Table B holds the same points as the rows below and some others, measured another way and shuffled. Each row below is followed by which row of B it is.
B (72 x 30):
[[ -40  -88   60 -116 -175   62  -55 -107 -123   84   63  -69 -116  100
  -222   84 -126  -67  -54   57  105   44  -98  -82   86  -29  155  120
   -84    5]
 [ -66   41  105  -90   12  -98  -31 -121 -162 -156  -69  -69  170  -83
   100  103   71 -221 -330 -109   43    5  -40 -161  -53  -75    0  114
   -77 -344]
 [-152  209  -28 -264  -92  -38  135  125  -81 -200   21   -5 -113  165
    88   37   -3  -46  170   -1  -55   95  -76    7  146  -23  -51   16
   134 -147]
 [ 100  183   27 -168   77 -133  -26 -229 -110  -45    5   17   87  -37
   145   41 -133 -212  -95 -213  -61   57 -121 -189  -56  -12   26  126
   -39 -167]
 [-103  154   -7 -154  -16  -12  -58   67  -30 -251  -50   84  132   -2
   161   33  104  -80   -2  -46 -180  -35   41   80  -92 -138  -87 -106
    74 -400]
 [  24 -318  -51   90 -133  144    2    5   82  287   29   49 -249   59
  -275    7  -40   16  198  241  270 -134   20   39  175   73  316   21
     8  430]
 [  61  109  134 -233   31   -7  -56  -79  -73  -97   75  -10  -33 -107
    58  104   36 -194 -177  -93  100  -19 -139 -257   21  -53  107  155
  -117 -348]
 [  84   52  -18  -50   11   10  -15 -152    6   -6   63   23   67  -28
   103   19   26 -160  -45 -166 -178  -40  -51 -102  -81   31  -10  -26
    29 -146]
 [ -73 -198  108  -56 -149   96 -171   10  -85   91  -22   12 -164  -33
  -325   72  -19   49  -86  213  413 -127    1   13   99 -197  334  135
  -143  -88]
 [ -90  -38  -24   10  -43  -18   21 -126  -23   -9  -61   12  150  102
    79   76  -82 -152    1  -51 -186   56    7  -19  -83   86  -80  -30
    67   62]
 [ -45  -84 -118  134  129 -249  137 -223  -25  150 -262   74  193  101
   177   24 -286 -214  147   -2   42   91   44  -11    7  208   35   90
   118  615]
 [-143 -107   -7  162   18  185  125   64  267  -13   -8   66   33   -5
   175   83  258  -29  110  -48 -155 -168  113  -24 -125  185 -109 -183
   224  -25]
 [-134 -136  -56  224 -209  213  215  -50   75  189  134 -154 -246  139
  -181  -22  214  174   47 -157    4 -142   33    1   20  109   14  -83
   251   45]
 [   2 -236  -49  138 -169  152  -62 -196   30  207   60   -8   48  112
  -159   42  -73  -77    8  -18 -223  -31   19   27 -109   96   17 -103
    32  172]
 [ -23  -39  -41  -40 -149   56  133   12  -84  -74  111 -125  -52   59
     5   14  209 -156 -115  -66 -124  -22  -43  -62   95   46  -29  -48
    75 -152]
 [ -73  122   78  -10   75   -4   93 -113   49  -51   -3  -16   25  -43
   168   84   81  -69  -74 -232    4  -55  -29 -194 -100   59  -40   60
    99 -225]
 [-109 -203 -150  197  -27  170   68   56  283   21  -60  161  187  114
   198   46  119 -116  286   70 -459  -90  175  165 -162  252 -197 -342
   254  266]
 [ -65  124   53   15  235    1  -52  -23  267   82 -167  291  -69 -112
   147   32 -100  165  342  -33  300 -205   88    6 -141  -46  187   47
   143   33]
 [  -5  108  176   17  155  -12   95 -180   57   35   16  -51  -81 -195
   125   91  134  -43 -204 -287  311 -155  -74 -355  -69   37  123  213
    26 -284]
 [ 110  144   78 -106   17 -195  -26 -296 -307    5   16 -147   -7 -130
   -48  -20  -25 -136 -399 -278  275  -23 -143 -230   26 -190  196  277
  -120 -354]
 [ 240   96  -59 -198  -22 -115   56 -100 -196   -4  142  -66 -144  -71
    -6  -71   63 -224 -124 -113  107  -29 -164 -160  202  -57  203  133
   -63 -128]
 [ -45   76   73  -90  -47   11   44 -118  -77  -51   60  -85  -21    5
    28   77   49 -107 -151 -166   -1    2  -85 -174  -18    1    3   87
    12 -250]
 [ -93 -275   29   77 -274  227 -126 -135  -24  123   90  -67   47  138
  -249  111  -26  -70 -110   46 -233   -1    9   22 -108   36  -13  -97
   -35  -21]
 [  59   49   51 -110  -10   12  -55  -48  -45  -16   50   18  -92 -106
   -34   10   80  -47  -84  -59  171 -122  -48  -95   25 -124  179   81
   -40 -264]
 [-151   16  -22  -41   10  127   12   64  250   64  -60  213  -89  142
    51   83 -152  103  459   96  -44  -37   51   88  -53  106   21  -84
   190  219]
 [-127  -27  203   80   28   83  -34 -168   50  163  -40  -24 -160 -101
  -152  108  -13  162 -119 -131  464 -167  -12 -198  -91  -73  235  221
    -7 -174]
 [-154 -134  -39  144  -48  114  -40 -142  173  162  -94  133  109  173
    -8   97 -215   20  266   19 -214    6   90   94 -191  149  -64 -116
   147  308]
 [ -41  287 -136  -88  171 -123  148  101  131 -131 -105  205  -35    0
   327  -82   52   42  375 -110  -12  -98   64  106    1  -23   -8  -87
   287  -31]
 [  27   12   16   61   82  -81   46 -111  -34   62  -68    4  -59 -133
    25  -28   94  -16 -104 -122  314 -169   19  -88   14  -78  203  117
    37  -92]
 [  77   44   98  -76  -11  -72  -70 -319 -167   93   30  -85   27  -36
   -71   64 -162 -146 -240 -202  103   34 -135 -237  -54  -41  126  215
  -117 -136]
 [  19 -115  -76  222   -6   94   70 -172  128  116   27    9  106   -4
   103    2  139  -95  -14 -193 -258 -133   64  -28 -170  155  -79 -158
   162   42]
 [ 180 -179 -138 -103 -107  170  -92   89  130   84  134  171 -104   35
   -64  -18   30 -163  279  226 -203 -101   -4  106  102   63  148 -188
    -4  194]
 [ -38  133   97 -198  -65  -59 -105 -106 -214 -121    9  -57   10  -41
   -60   53  -13  -72 -243 -111  122    2  -85  -91  -12 -222  100  142
   -99 -449]
 [  39 -160 -175  173 -161  214   56  -66  154  135  139   33    3  123
   -14  -47  133  -42  178  -85 -451 -111   72  129 -104  154 -101 -302
   209  121]
 [-292 -230   32  327  -96  397   68   24  423  175    7   97  -50  117
   -34  128  159  228  281  -31 -186 -212  188   82 -268  220 -124 -263
   311  107]
 [-209  -69   62  -65  -62  147  -82  184  121  -89  -77  138  -66   15
   -43   94   81   87  151  196  140 -132   98  111  -14 -104   91  -61
    61 -159]
 [-226  204 -162  -29 -101   65   86  -37  139  -53  -31  135   93  346
   161   10 -205  105  482 -146 -570  127   61  232 -194  104 -315 -261
   364   97]
 [-227   93    2 -129 -107   75   63   66   50  -68  -20   55  -83  217
     3   93 -107   64  267   35  -86   75   -9   53   12   31  -62  -28
   159    0]
 [ 195  -21  135   75  136    7   -8 -276   23  168   87  -51  -92 -286
     8   35  155 -105 -306 -274  336 -235  -87 -359  -63    2  259  203
   -85 -233]
 [ -67   -4 -171  -58 -225   51   35  -51  -52   49   54   19  -15  298
   -84  -24 -175  -27  276   18 -361  114  -13  184   23   50  -82 -156
   160  205]
 [ -86  141   45 -241 -145  -37  -41  -75 -183   25   26  -29 -210  149
  -217   28 -240   91   86   -7  217   85 -124  -15  114 -164  181  190
   -19  -98]
 [-177  207   15  -63   74   -7  -54   -1  125   25 -140  217 -114   53
     8    3 -188  285  372  -42  223  -99   72  139 -101 -164  127   33
   180  -56]
 [  46   -3  113   57   20   18   31 -239  -12  267   53  -58 -275  -93
  -192   11  -52  121  -75 -183  493 -156  -87 -227   33  -47  328  266
    -8  -15]
 [ 261   95   86  -37  217 -161 -106 -423  -50  184  -17   57   68 -213
    94   28 -202 -209 -172 -278  197  -65 -134 -321 -120   -3  234  258
  -137  -35]
 [ 104  176   58  -48  106  -62   76 -176  -40  -29   73  -54  -43 -165
   150   -6  155 -105 -200 -330  106 -125  -88 -255  -44  -31   81  123
    35 -360]
 [ 114   61   35  -82  -36  -24   34 -133 -130   44  120  -99 -162  -98
   -75  -27  116  -70 -195 -178  207 -106 -112 -181   86  -93  197  146
   -37 -262]
 [   5   43 -147  -12  -34   73  102   43  130  -27   50   95  -14   92
   152  -33   95  -66  257  -56 -295  -60   33   86  -20  103  -83 -196
   216   46]
 [  49  143  -73 -231 -123  -79   42   26 -218 -145   87  -65  -82   39
   -14  -57   85 -128  -68  -55  -24   16  -94    4  163 -148   74   27
     6 -276]
 [-276  295  169 -196  -52 -164 -107 -229 -275 -132 -148  -66   94  107
   -66  113 -305  100 -171 -219  163  152  -77  -59 -144 -270   -3  254
   -22 -433]
 [-122  100   98 -145 -126   56 -156  -96  -94   52    5   26 -166   69
  -258   43 -188  197   50  -28  234  -28  -47   33  -35 -246  193  133
   -24 -253]
 [ 100  151   -6 -150  -10  -44   76 -103  -88  -54  117  -57  -74  -28
    82   -7   78 -155  -87 -197  -32  -15 -126 -171   58  -10   47   68
    24 -231]
 [-104 -212 -139  222  -85  142   32  -82  201  156  -60  115  130  172
    39   36  -62  -35  276   30 -364  -40  137  161 -162  207 -117 -248
   214  370]
 [ -85 -210 -120  172 -117   87   11 -152   93  188  -58   59  115  201
   -40   42 -165  -72  204   31 -298   26   74  119 -115  183  -70 -157
   143  403]
 [ -88   64  183 -168  -14  -44  -68 -107 -154 -103  -24  -67   19  -66
   -25  135  -11 -122 -275  -77  216    7  -95 -215  -13 -115  103  211
  -124 -361]
 [ -33   77    5  -66 -119  -50   69 -102 -193   24   52 -131 -159   38
  -140  -33   31   33 -122 -143  198  -31  -76  -58  103 -130  144  137
    38 -190]
 [-144   86   98   60  263    1   23  -92  309   95 -199  248   32  -48
   234  135 -175   70  313  -72  192 -102   70 -109 -192  137   59   75
   162  179]
 [ -52   13  101 -108  -44  -18 -171 -113 -124  -45  -47   15   53  -53
   -93   70  -60  -50 -169  -15  150  -47  -24  -45  -63 -194  138  111
  -106 -301]
 [ -79  121   76  -92   67  105 -180   10  182   -3  -56  245  -64  -58
     4   53  -74  178  247    0  127 -168   56   66 -167 -170  137  -23
    62 -241]
 [  -5  292   -5 -185   77  -20  -26   25   45 -187   17  127   -1  -70
   205  -17   96   11  101 -182  -83  -99   -5    3  -98 -148  -15  -52
   119 -452]
 [ -57  158   46 -145 -102   -1    5  -80 -135  -34   69  -67 -144   42
  -101    8   -9   60  -57 -155  120  -16  -90  -66   33 -150   98  109
    35 -318]
 [  23  243   41 -228   32   -2  -86  -19  -10 -107   45  100  -88  -60
    50    4   -2   32   73 -120   64  -82  -60  -33  -42 -184  103   40
    24 -402]
 [ -92   91   18  -21  -61  -22   90 -112  -61  122    7  -48 -231   80
  -139  -12  -97  158   87 -125  286  -40  -56  -49   68  -68  172  155
   108   -1]
 [-293  102   46 -112 -127   75  -59   84    9  -53  -85   89 -126  159
  -136   58 -124  256  246   69  147  -17   53  169  -26 -182   63    9
   130 -154]
 [ -82   73  -91   90   -6  100  156  -22  166  -23   42   37   17   73
   190   -8  165    1  162 -211 -297  -89   58   15 -130  132 -168 -191
   280  -74]
 [-173  -61  163   17   28  143  -94   32  128 -119  -64   68  105 -123
    80  161  197  -43 -139   -4   47 -161   78  -84 -177  -45   -8  -29
     1 -386]
 [ 195 -214 -257  191  -93   13  160 -117   31  322   77    0 -175   80
  -112 -160   25  -62  214  -12   -7 -128   20   90  159  142  200  -92
   162  522]
 [ -86 -144  -44   74  -85  142   -8  -48  141   79   -5   82   54  116
     5   80  -33  -67  164   43 -229  -32   54   52 -103  138  -53 -138
   116  159]
 [ -80  158  -84  -68  -10   30  -28   76   99   52  -54  197 -220   72
   -69  -81  -88  283  421   17  185 -144   65  217   11 -184  181  -42
   192  -16]
 [ 195  -68 -130   59   73 -114   95 -149  -22  114   -7   29   25  -72
   118  -67   44 -245   -6  -81    6  -85  -19  -76   73  108  136    9
    44  231]
 [ 176  118  -16 -141  -53 -130   19 -163 -265   12  103 -122 -133  -90
   -90  -87   57 -110 -237 -186  211  -61 -139 -138  142 -173  229  179
   -73 -274]
 [-171 -102  -55   34 -172   33   20   67  -84   35  -67  -15 -128  109
  -201  -29   41  128   72  110  197  -88   78  183   98 -142  152  -10
    97   16]
 [ -53   71  -24 -120 -126   27  -17 -138  -51   73   47   11  -71  192
  -100   39 -236    4  169  -61 -110   97  -85    1   -9    5   24   27
    62   68]]
Rows of B count from 0, top down.

[ -86 -232  464    6   12  -98 -281   16  121   51   48 -178   10  401
  -77  -26 -488   35 -182 -287  287 -252  -76   74  139  -98  658  275]  34
[ 162 -128 -129 -462  -53   27  177 -118   38  292  160 -234  -68 -203
  -28  179 -219  -34 -304   68 -625 -167  373  498  -16  286 -203  -82]  31
[-423 -214 -303 -294 -388 -445   31 -508 -199  640  209  115  -93  252
   -9  108  -43   90  -39 -221  408  -42   69 -318 -289 -506  312   14]  48
[ 288  -52  141  234 -327 -123 -104 -252 -480   56  -25  -83  176 -666
  175    2  286 -125  197  510 -502  275 -146 -346 -211 -260 -578  -52]  10
[ 144 -211  311  387  150  187 -121  271   49 -202   33  275   92  144
  116 -285    7 -231  126  149   30   94 -174   16  179  -37   61  153]  18
[-305 -119 -419 -298 -327 -235    1    3  -39  301  222 -141 -172  247
  -91    7    9  -19   -3  -65  -75  -83  150  -46 -211 -166  -83   86]  54
[ 294  165  297  115   62   23   47  194 -301 -109 -397   19  169 -405
 -184  -84   19  220   59  263 -154  248  -21  107  -90 -446  -64   40]  27
[ 104    8 -169  264 -238  200  -18  -22  -91  -48   44   43 -237 -437
  225    3   46 -321  371  331 -524   25 -204  -13   -6  -18 -447  -67]  9
[ 104  137  220   63  174   -9   61   98 -391  111 -412   32  123 -237
 -270  112 -153  242  -81   47  115  -25   59    7  -32 -474  408  105]  4
[  56 -139  142 -309 -247 -373   13 -273 -112  303   82  -67  189   33
  -50  -34  -46  178 -188   -1   27  146  121  -17 -226 -295   70    1]  43
[ 224  -28  189  151 -120   34  -10  -84   74  -29   24  123   -1 -120
  191  -55 -146 -184  142  126 -180   30 -178   57   36  -19   75  -52]  26
[ 273  268  180 -244   12 -322   93  457 -101  -81 -275 -143  385  214
 -340 -139   -1  289 -209   53   18  125  183   62 -196 -235  321  113]  65
[-167  -38  -98 -404 -295 -460   22  -81   36  315  118  -99   69  435
 -149  -36 -134  173 -157 -217  251  -28  124  -63 -255 -276  380   71]  61
[  61   90   31 -194  -61 -200  141 -104  -43  245 -103   96   66   86
  -81   80 -217  107 -101 -103  141  -68   63   48  -93 -243  505  -29]  37
[ 148  238 -133   46  -21   85  154  350   23 -122 -190  135  -57  -59
  -73 -109   -9  -38  192  154 -179   69  -43  164  -46 -150   23  -24]  50
[ 317 -132  606   27  -22  -98 -106 -186  -32    8  -78  -32  222 -165
   44  -70 -240   96 -123   72  -52  130  -80  127   20 -180  187   31]  17
[  25   53   54 -107   42 -124   72  110   60  148  -53   74   63  347
  -88   57 -296  -11 -128 -193  212 -236   44   40   27  -56  709   89]  22
[  -9  150 -173  -66  -79  -60  142  235  136   14  -59  185  -71  249
  -61 -101  -98  -34  126  -40   77  -16  -30  110  -64 -155  294   -2]  59
[ 310   -5   96  193  -35  196   12  116  189 -146  110   70  -47  -74
  256  -19 -183 -400  127  175 -437 -156 -142  160  171  359   50  -48]  8
[-192 -336   92 -126 -351 -235 -246 -257  145  219  357 -204 -111  318
  125  -19 -270 -136  -51 -169   24 -157  -78  -64  -39   -5  160  135]  25
[ -88 -146 -396  137 -176  243   53   16   46   70  225  165 -344 -163
  211  -26   60 -389  299  214 -434  -56  -65  103   37   94 -429  -54]  32
[-126 -163 -163  -48 -289  -73  -56 -281 -141  296  170 -105 -186 -150
  104  146 -120 -158   66   42 -218 -147  -17  -93  -71  -89  -70   14]  53
[ -26 -305  275  244   -3  176 -258 -160 -195   95   62 -162 -137 -243
   77  129 -274 -174   -6   64 -219 -222  -93    7  168  -34   29  179]  64
[ 134 -560  463   71  -66  -27 -174 -471  -90  236  287   78  146 -162
  254  -67  -83 -137 -155  126 -146  110  -16   28   69  -28 -159   45]  55
[ 277 -131  147   28  -46  144   75 -129  185   18  127  155  -47 -179
  241  -47 -180 -236   51  146 -369   16  -59  304  101  178  -85 -115]  24
[ -52   17  -53  -61  -73 -109   40   60  -98  154  -59   43   -6  118
 -105    8 -107   33   -6  -37   94  -61   32  -29  -70 -239  281   79]  21
[ 180  140 -267  -87  -14   69  228  347  -10  -43  -64  114    1  -84
  -64 -101  125  -82   82  240 -379   91  134  223  -78    3 -231  -57]  20
[  49  291 -136 -239 -141 -221  196   -6 -209  231 -273  -38    4 -129
 -211  161 -151  223  -20  -22    5  -45   99   25 -212 -383  349  -47]  2
[ -97   28  -38 -324 -182 -268   28 -101 -191  301  -98 -215   -9  -13
 -231  118 -180  253 -155  -87   19  -53  162   53 -200 -362  203   68]  7
[-380 -360  -77 -406 -141 -346  -98 -135 -275  488  153 -225   33  283
 -291   30  -42  273 -339 -176  212  -46  332  -45 -212 -404   81  239]  44
[ 207  245 -287  -35 -172   18  297  139  338  -45   44  369 -108  117
  196 -125  -57 -249  275   87 -178   36 -117  197  -44   94  141 -221]  40
[ 302  160  271   32  222  -16  180  172  -74   14 -293  260  246   40
 -107  -18 -178   90 -102   15  151   -8   34  115   42 -191  605   -2]  6
[ 218  -34  322  109   45   94  -70  -57  -95   28 -103  -91   11 -225
   32  128 -319  -81  -50   61 -219 -178  -51  126  119    7  258   60]  35
